In the rows, zero is written as 128.
Each row has a class, written after it, and each block has its own classes.
[131 136  92 157 157 128 131 118 123 153 150 136 125 109 144 167 164 171
 143 112 156 163  84 126 114 139 110 104 149 136  94 116  94]  J_597
[109 113  82 111 111 151 192  99 137 139 122 143 113 154 142 115  55 113
 138 187  85 104 178 134 127  94  85 192 108 115  89 106 118]  J_192
[150 114 156 136  77 119 130 125 116 184  94 153 109 132 141 131 161 113
 128 149 140 173  93 128 130  84 145 128 116 103 109 131 116]  J_312
[119 171  80 212 167 131 144 136 141 113 137  94 135  90 197 180 137 150
 127  79 147 116 129 131  68 125 106 105 195 150 146 129 132]  J_436
[172 130 140 196 145  26 128 129  73 148  76 137  85 147 171 183 130 209
 180 149 129 110 194 122 143 104 143 122 144 134 132  96 142]  J_688
[150 136 142  71 111 147  97  63 176 120 131 105  80 133 123 138  75  59
  97 105 181 203 167 100  55 159 132 127 119 148 101  79 136]  J_312
[140 129 136 146 116 124 148 146 146 158 128 146 132 134 139 131 163 131
 146 121 123 149 103 135 148  98 129 111 126 105 102 157 105]  J_312
[143 125 177 110 114 110 107  87 112 112 105  93 101 109 107 124 153 120
 148 107 130 116 118 119 120 123 144 115 136 132 156 115 157]  J_597
[151  88 182 116 103 111  66  74 102 130  43 116 103 152 101 138 144 131
 183 219 150  95 184 157 205 164 152 189 105 103 160 106  83]  J_103
[132 130 121 137 110 131 150 148 120 157 107 160 137 158 145 149 152 161
 114 114 138 119  72 154 152 124 137 147 134 104 134 113 103]  J_642
[135  97  95 110 132 121 133  65 130 111  78 116 125 112  87 145 102 161
 110 161 148 140 135 147 123 151 122 161 174 154 120 134 129]  J_688
[112 155 138  95  85  54 203 145 157 138 102 159 106 157 189 169  79  54
  43 127 154  74 123 141  74 108 112 176 177 120 161  81 153]  J_642
[186 129 163 129 118  86 121 117  91 145 149 176  91 126 165 174 155 163
  98 133 164 164  90 124 127 115 100 111 124 132 102  97 127]  J_436
[143 148 106 127 112 129 127 110 118 152  99 130 122 115 145 152 157 170
 132  98 129 147  76 162  85 133 122 111 132 130 117  88 109]  J_289
[ 85 128  89  85 158 206  98 108 136  96  98 108 154 119  92  88 101 133
 138 115 112 147 141 129 133 195 131 146 144 146 134  99  88]  J_312
[ 85 103  66 142 176 167  72 148 149  97 160 134 154 107  89 147 125 136
  88 112  94 162  96 142 143 169 130  90  99 143 124 144  79]  J_197
[147 143 109 127 149  97 129 103 141 123 120 132 117 109 133 142 146 170
 126 143 128 123 125 161 111 124  95 115 168 126 141 111 144]  J_289
[155 150 102 134 117 120 129 124 129 151 133 134  90 123 168 163 146 119
 109 131 152 141 130 159 108 162 102 147 125 140 101 124 104]  J_103
[133 123 185 155 156 105 153 151 132 177 175 125 227 123 102 108 156 147
 195 195 141 131 139 163 128  74  88 122 103 119 116 130  93]  J_197
[123 104 134 130 112 113 125 142 124 179 117 158 113 160 184 113 138 131
 105 115 131 115 112 140 114 113 122 136 105  99 117 116 117]  J_688
[131 158  93 210 102 175 131 207 160 121  80 108 138 130 212 167 188  58
 106  49 156 128  89 147 148 154 142 141 126 125 129 221 106]  J_233
[157  99 145  92 137 169 130  83  86 126  86 134 120 120  87  96 119 167
 127 124 127 107 116 153 140 153 119 177 133 135 108 155 102]  J_103
[128 193 123 173 113  68 171 112 121 171 140 111  89 137 193 175 115  96
 194 106 108  62 252  91  79 120 134 116 126 138  92  79 108]  J_103
[ 88 100 194 147 154 123 151 169 159 172 104 145  89 129 210 144 103  93
 160  61  97  58 150  98 153  96 150 122 139  74 133 141  78]  J_688
[128 131  88 138 126 110 153 161 126 133 105 161 141 134 173 141 119 130
  83 141 144 123  88 157 122 114 120 148 130 121 106 168 120]  J_289
[155 100 111 140 123 159 117 113  88 142  90 146 132 112 129 153 111 147
 116 145 134 156 120 136 141 143 115 158 112 143  95 149  76]  J_192
[138 146 122 145  99 101 131 132 144 142 141 125 121 118 158 205 153 122
 154 141 141 167  70 148 127 124 133 120 114 139 115 107 114]  J_197
[148 143 105 140 114  81 120  94 123 138 101 104 109 103 160 179 154 161
 130 172 171 159 110 153 119 120 134 131 158 149 117 149 120]  J_103
[144 162 127 100 138 129 118 142 128 133 166 164 111 124 142 126 155 124
 101 104 158 150  86 144 126 167 131 113 132 131 110 120 128]  J_103
[109 110  84 105 125 117 134 113 150 125 120 163  95 124 162 177 101 109
 112 129 137 137  70 123 129 148 142 149 147 127 111 120 122]  J_197
[149 155 118 121 128  85  88 102  63 100 144 136 132 128 122 123 133 151
 136 148 106  94 200  94 139 152 113 113  99 172 128  80 145]  J_342
[135 122 106 138 148 128 148 121 115 168 109 146 113 127 164 140 133 167
 147 127 145 138 111 138 105 128 111 151 156 124 104 117 101]  J_103
[146 126 137 116 103 100 130 122  73 149 119 169 115 148 117 142 157 217
 104 121 117 109  93 136 167 136 145 117 125 135 126 100  93]  J_342
[143  85  76 149 121  96 118 134 154 137 134 117  97 153 126 153  73 128
 155  82 114 126 125 155  90 138 147 122  27 131  77 128  88]  J_342
[120 143  89 118 145 185 146 111 148  95 107  87 102 133 164 114  70 159
 150 118 155 128 126 141 143 136 152 176 131 138 113 148 134]  J_342
[132 123 122 121 172 164  76 146  89  67 196 157 117 137 100 128  96 177
 100 129 118 127 128 102 186 190 121 140 105 163 149 113 142]  J_342
[139 107 158 108 102 119 139 125 109 104 152 117 154 128  56 197  87 157
 113 102  88 123  86 126 124 158 144 133 109 185 142 132  96]  J_197
[125 152 128 129 135 143  93 136 141 168 139 134  82  94 197 133 174  86
 123 104 153 145  84 136 125 133 129  95 114  98 115 119 101]  J_597
[118 160 154 126 152 194 104 115 191  89 176 101  49 158 130 140  57  69
 134  82 158 154 197 107 100 187 129 150 106 129 146  38 160]  J_233
[119 111 133 118 134  28 154 119 148 128  70 170  83 132 191 169 131  88
  87 196 156  86 179 122 173  99 116 150 188 100 119 165 112]  J_103
[128 136 117 120 113 130 155 112 120 152 125 145 114 116 121  89 160 166
 129 160 134 133 106 154 161 114 138 140 156 112 106 160 135]  J_312
[140  98  98 174 109 139 131 145 143 189 120 152  82 127 165 148 146 113
 119 100 126 157 121 117 117 102 135 117 102 104  94 138  95]  J_342
[145  63 211 183 110  45  99 179  89 150  80 146  74 176 164 202 129 151
 167 132 113 144 157  88 193  89 187 125  73 109 141 125 104]  J_197
[153 117 138  95 136 112  79 147 171 166 117 129  20  94 137 170  91  55
 107  90 143 223 137  92 118 141 203  62 101 116 109 118  92]  J_597
[138  96 105 128 149 113 148 159 133 157 136 161 105 148 168 127 119 185
 104 105 142 128 106 146 146 132 119 139 120 119  97 155  86]  J_342
[153 127 128 126 133 137 118 124 144 160 158 151  64 115 147 160 121 140
 123 120 148 168 115 132 146 148 123 125 105 126  84 127  95]  J_233
[147  99 120  96  86 133  93 116 160 149  87 150  81 132 185 155 135  57
  92 103 125 130  76 140 129 138 124 135  94 102 115 142 110]  J_688
[107 134  83 121 113 198 105  86 128 172 110 136 125 124 175 136 111 106
 140 119 159 165  77 106  83 122 139 153 118 114 106  67 113]  J_642
[127 137  95 124 132 172 123 109 124 165 147 138 102 108 175 110 131 168
 115 155 151 152  94 147 111 124 111 153 141 118 110 129 138]  J_289
[146 134 125 132  63   8 154 125  92 138 110 133 102 148 117 178 129 144
  34 162 111  98 200 150 109 144 112 134 136 176 131 129 107]  J_312
[133 120 124 135 136 113 116 146 144 159 130 159 131 153 172 141 147 154
 102 126 153 151  80 160 139 110 122 107 103 101 101 131  95]  J_688
[145 158 107 109  96 106 132 112 133 126 126 168 116 124 131 186 138 110
 119 123 152 139  59 127 122 168 129 132 153 145 129  84 133]  J_233
[168 140 133 113 144 122  95 120 145 140 147 128 120 128 148 155 153 175
 195 121 156 146  90 136 170 159 146 124 134 118 141 113 125]  J_642
[158 142 176 119 120 106 126 144 103 180 109 144 144 119 176 132 119 100
 147 159 131 115 174  83 134 106 135 133 154 133 147 132 128]  J_688
[148 120 115 120 112 136 153 118 145 162 138 160 124 113 121 149 126 102
 142 107 142 122  61 162 124 141 147 139 101 114  74 153  92]  J_197
[ 87  34 120 167 112 154 175 144 172 157 104 114 145 149  85 113  97  84
 115 166 111 140 157 112 129  65 141 176 128 101 114 222 108]  J_103
[167 174 126 103 102  85 129 108 134 175 118 161 127  98 160 162 194 120
 156 129 130 109 117 141 134 145 121  89 150 116 108 108  94]  J_289
[130 114 108 139 151 170 173  95 115 169 137 160  56 111 143 135  43 121
 163 114 108 137 157 104  65 108 106 155 113 114  69  39 111]  J_436
[ 94 103 158 179  83 136 136 144 148 145  64 117 129 108 119 128 154  32
  88 129 114  98 154 141 138  93 145 137 126  96 139 187  91]  J_312
[ 96 101 105  90 124 117 110  80 184 105 164 100  53 138 119 207  63 127
  70 157 126 155 124 128 106 160 103 142 132 147 152  70 103]  J_597
[154  72 169 115  99  66  94  98 142 123 110  68 114 156  82 153  94 152
 136 120 117 129 187 145 102 145 124 132  67 163 138 129  97]  J_233
[131 167 158 128 143 120 109 124 131 165 144 141 130  88 168 119 191 148
 147 116 155 126 111 129 125 124 134  85 175 107 143 115 132]  J_289
[129 124 106 108 115 155 141  86 146 163 129 124 123 105 124 111 151 161
 134 153 132 133  95 162 145 119 107 140 131 121  93 157  96]  J_233
[105 130 143 165 144 152 124 201 119 136 163 154 170 166 191 135 139 139
 139  66 149 141  75  95 143 111 145 109  81 121 108 133  97]  J_342
[134 114 133 125 137 133 117 121 130 131 133 131  87 116 164 156 144 142
 148 137 154 145  99 137 156 153 121 158 137 128 113 144 116]  J_103
[125 127 147  90 124 110 141 147 113 144 133 150 102 134 157 128 171 166
 161 120 120 154 105 130 186 145 141 126 117 127  93 115 114]  J_197
[119  97 128 134 119 126 151 145 152 166 139 127  81 153 159 125 119 145
 138 129 129 146 141 141 132 127 107 163 106 117 106 123 114]  J_233
[136 123  93  83 155 127 106 120 141 143 129 152 138 121 119  88 133 128
 148  97 147 126  99 158 117 174 135 124 114 112 109 102 115]  J_642
[ 93 212 144  76  88 114  91 125  88 162 158 129 156 134 181  88 128  81
 176 128 158 124 156  80  64 171 184 110 109 149 145   4 168]  J_289
[ 85  67 186 125 105 139  94 118  88 129 104  90  64 166 159  88 119 114
  79  91 167 137 168 104 104 145 145 175  77 129 125 109 137]  J_597
[149 135 148 225  82  67 193 220  90 177  91 144  81 135 153 153 189 144
  48 128  74  95 216 137 185  60 134 110 138 120 140 197 105]  J_342
[139 136 134 133 127 137 125 113 115 158 106 144 136 132 145 123 168 168
 169 136 134 152 104 132 150 110 124 119 131 110 100 119  95]  J_312

A new block, with new classes.
[189 133 104 150 128 141 129 177 211 107  70  90 147  64 140 101 212  54
 141 122 103 133  82 152 146 182 169  78  79 206 111  85 120]  J_174
[212  74 111 164  50 125 111  77 153 193  79 189 126 115 199 159 158 105
 137 120  91 135  90 142  70 133 105 107 110 215 134 178 165]  J_866
[153  92  70 143 178 200 166  53 194 135 120 116 188 114 143 139 195 140
  78 158 208 153 107 149  64 172 154  78 190  96  96 137 114]  J_679
[196 125  81 151 145 153 138 177 220 108  74  87 145  71 154 114 205  55
 130 126 120 128  73 156 134 188 169  69  94 182 103  91 113]  J_20
[207 125  87 136 153 167 137 155 214 106  91  98 148  83 151 109 207  82
 133 124 130 115  99 153 142 177 163  90 110 180 105  84  98]  J_174
[214  88 108 151  65 143 101  77 167 184  89 179 131 104 195 156 174 113
 148 123 105 133  89 139  72 146 109 105  94 217 137 170 165]  J_140
[215 129  58 132 197 198 142 119 221 102  97  95 154  83 172 124 230 115
 131 136 181 114  87 153 114 195 162  94 161 138  91  62  80]  J_811
[140  73 127 123  98 177 170 109 149 154 145 125  88 116 147 146 141  73
  96 119 126  90 150 110 108 127 174 111 113 112 150 140 119]  J_174
[111 154 115 139 164 122 118 138  68 115 165 142 120 150 131 146  88 137
  99 130 114 116 159  87 138 123 120 177 196  69 110 101 109]  J_866
[135 141  93 129 175 148 133  92 114 117 153 140 121 137 141 180 119 146
 102 127 129 112 144  98 119 121 136 157 193  58  97 123 133]  J_242
[135 127  85 133 183 149 134 100 124 117 164 140 117 152 136 183 106 129
  91 126 140 111 150  92 122 125 134 146 205  65 101 129 126]  J_20
[137  96 107 173 140 173 165  61 183 157  99 110 158 107 131 104 184 114
  86 163 179 183  91 157  80 164 163  75 138 120 111 136 143]  J_693
[151  97  85 171 152 179 161  44 195 143 102 103 176 109 144 127 190 130
  82 154 180 158 111 159  57 149 151  86 157 108 100 121 115]  J_36
[153  75  88 101 139 212 180  71 159 139 148 121 107 121 168 164 149 116
 100 146 161  87 169 118  86 144 155 121 158  78 135 116  80]  J_140
[158  66 116 114 109 179 177 108 171 161 135 119  94 108 157 158 146  79
  93 128 131  97 137 124  91 149 183 102 127 104 139 148 130]  J_679
[121 146 119 134 156 112 127 126 109 125 149 141 127 128 124 178 102 111
  95 129 112 121 137  96 125 140 146 139 175 102 103 132 135]  J_679
[154  68 141 131  80 161 179 112 158 164 127 119  83 101 149 139 148  68
  97 129 111 113 130 125  87 142 183  94  97 134 144 151 142]  J_693
[176  63  93 110 133 215 181  90 172 153 143 123  93 115 161 164 169  99
  97 129 160  83 144 114  86 153 165 104 161  84 128 127  99]  J_399
[152  64  99 105 121 207 179  75 174 150 149 128  92 113 153 169 171  94
  91 125 153  93 147 112  77 138 163 108 159  93 142 140 115]  J_174
[211  88 118 172  53 122 102  90 160 190  75 178 123 112 192 167 159  92
 141 118  92 133  79 140  64 131 109  97  89 223 130 174 168]  J_300
[133 137  91 134 167 134 130  91 126 129 144 155 120 136 141 198 121 124
  94 118 125 118 136  99 119 126 145 149 192  83  93 136 144]  J_242
[215  86  99 143  89 156  99  43 167 185  99 177 120 104 202 168 177 132
 145 129 117 126 103 133  42 140  99 107 126 182 136 153 145]  J_36
[215 119  68 132 184 176 141 144 220 107  97  98 154  77 161 132 206  90
 120 130 148 113  92 152 127 197 169  81 140 153  90  86 100]  J_679
[147  79 116 121 107 179 175 109 152 155 139 126  99 116 158 154 151  85
  90 128 127  95 143 118 106 141 165 110 121 117 142 131 113]  J_140
[224  82  99 140  83 157 106  67 159 187  98 187 130 120 204 164 172 125
 150 121 123 121  99 130  62 148 101 104 138 203 122 155 136]  J_399
[167  78 120 163  90 109 172 128 220 163 128 140 111  91  99 164 115  84
  74 161 105 123  98 171 117 168 128 105  50  94 153 219 232]  J_36
[202  57  67 124 172 199 192  91 229 145 161 145 120 120 116 188 139 142
  75 164 186 114 115 158  96 183 111 116 160  30 146 206 180]  J_20
[117 100 137 190  93 110 156 147 169 158  73 103 170  94 112 106 156  66
  91 126 114 184  74 167 111 160 180  72  76 164 121 161 182]  J_679
[109 134 130 147 123  88 123 141  98 142 137 150 117 134 124 155  94  93
 106 117  79 122 132  98 139 123 141 139 144 120 103 135 155]  J_399
[164  83 126 153  91 118 182 125 206 155 134 149 114 104  94 166 130  99
  70 162 135 125  90 173 122 178 135 116  66  99 160 224 232]  J_811
[199  95 126 153  36 122 100  92 167 188  74 177 124 103 185 154 170  95
 150 130  78 145  85 139  83 144 116 101  67 231 149 184 185]  J_140
[209  85 114 172  46 122  99  90 162 195  83 176 133 108 199 157 163 102
 139 119  79 139  90 136  61 135 103  98  86 215 135 172 175]  J_36
[134  94  98 168 144 170 163  73 185 147 104 109 175 105 126 102 189 112
  85 138 169 165  89 158  87 150 157  75 137 125 108 143 142]  J_174
[165  82 136 159  89 106 167 139 210 165 133 151 105  92  84 160 130  74
  65 161 112 129  95 167 133 189 118 108  59 112 164 235 252]  J_866
[147  76 128 130  95 165 175 103 159 158 127 117  85 108 150 164 150  68
  90 124 115 100 130 118  80 137 174  97 115 119 146 140 126]  J_300
[143  67 137 136  87 154 175 109 172 173 123 115  87 102 145 141 153  51
  96 120 103 105 131 121 104 155 181  89  98 131 140 139 150]  J_399
[147  67 121 122 110 173 182 117 161 149 151 118  85 120 145 148 141  76
  85 122 137  94 142 111 100 139 172 105 126 103 150 138 114]  J_20
[136 104 102 173 137 160 166  90 162 145  94 116 178 113 137 115 193 120
  83 148 181 172  87 158  84 170 158  87 140 134 111 127 129]  J_811
[222 134  54 132 216 207 140 120 234  97 102  88 146  87 155 136 235 105
 110 147 177 113  92 135 112 198 155  81 174 122  85  71  80]  J_300
[140  76 139 138  79 149 175 121 148 162 129 116  80 122 145 152 134  61
  85 124  99 103 137 112 102 135 176  98  94 123 148 152 146]  J_300
[224 123  54 119 212 208 142 128 221 104 105 100 157  84 169 134 215 112
 120 143 181 101  96 145 117 189 157  86 172 125  83  75  66]  J_679
[243  80  78 135 114 198 111  31 174 174 115 183 130 121 215 171 177 152
 145 150 160 121 112 123  39 146  98 108 169 161 120 154 119]  J_693
[153  74 111 109 120 193 173 104 155 150 148 122  97 116 161 161 151  91
  93 143 142  93 153 106  95 154 175 106 143  91 139 130 107]  J_679
[183  78 118 134 104 127 181 103 224 161 135 153 104 104 101 175 128 107
  73 159 134 118 101 169 120 175 128 117  73  87 152 234 236]  J_242
[205 125  74 134 175 186 142 142 211 102  99  97 153  78 157 121 209  86
 125 125 149 103  99 143 127 177 152  84 134 159 100  79  79]  J_174
[222 119  86 133 158 172 143 129 202 114  90 110 123  85 163 121 204  89
 123 145 140 122 101 143 125 190 164  91 125 169 101  83  98]  J_693
[185  60  64  91 173 241 186  44 177 133 148 132 111 130 181 204 172 137
  93 133 189  81 177 102  63 148 148 124 212  46 125 125  74]  J_242
[207  77 108 146 120 146 184 106 218 150 134 151 119 119 101 188 134 120
  59 173 144 110 100 166 103 169 102 108 100  82 146 232 208]  J_300
[113 105 130 190  97 126 158 116 181 158  79 107 175  91 113 105 179  76
  88 137 123 185  76 164 109 163 165  67  78 168 127 156 177]  J_140
[225  81  91 141  81 162 103  58 164 172  97 188 132 115 202 172 174 126
 150 119 125 114 103 132  59 123  95 111 132 201 126 163 137]  J_174
[191  77 109 127 122 154 179 113 224 151 141 147 124 102 101 176 135 121
  75 173 143 112  95 177 110 174 122 109  94  73 148 235 221]  J_679
[114 112 100 169 133 156 161  77 166 138  91 111 169  98 135 113 197 114
  90 143 169 169  72 163  83 152 173  86 135 127 109 122 137]  J_811
[137 100 110 170 132 149 161  92 181 143  90 102 186 106 128 108 170 109
  88 146 159 168  92 166  90 160 163  73 122 137 107 148 143]  J_679
[158  61 103 106 129 199 185  84 152 143 144 129  99 122 158 161 156 106
  85 132 152  84 160 119  84 133 153 117 166  81 138 137  90]  J_866
[144  72 116 124  97 172 180  96 173 159 131 119  95 109 157 157 147  67
  87 127 123  94 144 123 102 144 176 100 106 124 142 142 127]  J_140
[231 120  58 114 204 212 137 109 226  98 110 102 148  88 166 121 226 120
 129 135 169  99 109 142 116 177 145 102 169 133  92  70  74]  J_174
[205  72 121 155  37 116 105  88 148 195  76 195 123 108 195 160 162  99
 147 119  81 140  88 139  66 131 105 107 100 226 142 184 169]  J_866
[236  84  81 136 120 182 106  56 178 175 115 178 139 118 205 179 176 139
 135 130 148 114 100 128  59 155 103 100 158 168 119 168 145]  J_679
[196 124  86 154 153 146 138 160 222 118  87  83 144  70 153 114 206  63
 114 117 113 127  94 155 128 199 172  73  97 177 100  81 123]  J_36
[172  64  83  96 147 225 188  65 168 144 146 131  94 121 174 188 167 119
  93 138 165  84 163 113  80 147 159 122 174  58 132 128  97]  J_242
[193 132  90 150 141 141 140 165 192 103  78  94 143  78 158 115 200  75
 133 120 132 125  88 160 139 195 180  94  96 190 105  71 105]  J_811
[175  71 124 159  95 114 180 122 224 165 138 142 112  96  94 167 118  95
  67 165 111 122 106 171 118 177 116 105  54  88 161 225 239]  J_36
[107 150 130 157 126  94 119 133 108 137 136 147 108 124 124 156  96  89
 101 139  88 139 121  92 135 127 144 138 143 113 110 132 162]  J_693
[124 140 115 140 162 140 130 104 101 131 164 150 117 143 134 166 105 131
  92 133 130 122 142  93 116 119 140 148 194  85 103 124 123]  J_693
[216 130  75 129 184 184 138 146 217  99  96  89 151  87 151 106 209  97
 129 126 154 111 102 148 137 182 155  90 134 158  96  80  86]  J_174
[229  72  83 145  97 173 103  55 159 176  96 189 140 119 209 175 180 140
 147 125 131 124 109 137  51 136  90 114 157 181 125 167 137]  J_866
[194 130  82 146 156 165 139 158 219 116  84  92 150  72 151 117 215  72
 119 129 123 130  82 158 143 199 166  77 100 177 104  92 128]  J_140
[132  92  78 154 161 186 169  30 192 138 104 113 186 115 139 127 188 135
  84 155 187 162 112 160  78 157 148  78 159 112 107 137 124]  J_140
[220  85 102 139  64 156  99  64 168 178  86 183 132 110 198 159 172 123
 161 130 116 123  99 147  53 118  97 119 112 206 129 170 148]  J_174
[248  73  55 128 148 211 113  20 179 164 122 185 137 136 212 204 186 170
 138 136 172 108 121 120  33 140  83 115 207 136 113 152 111]  J_300
[157  71 109 101 134 197 182  94 172 146 150 112 101 112 153 163 153  97
  88 133 153  87 151 122  83 150 175 106 151  85 133 139 111]  J_679
[210 129  81 136 167 167 141 143 222 114  79  98 136  76 157 127 219  79
 119 127 134 121  85 146 137 191 166  86 114 156  97  93 122]  J_242
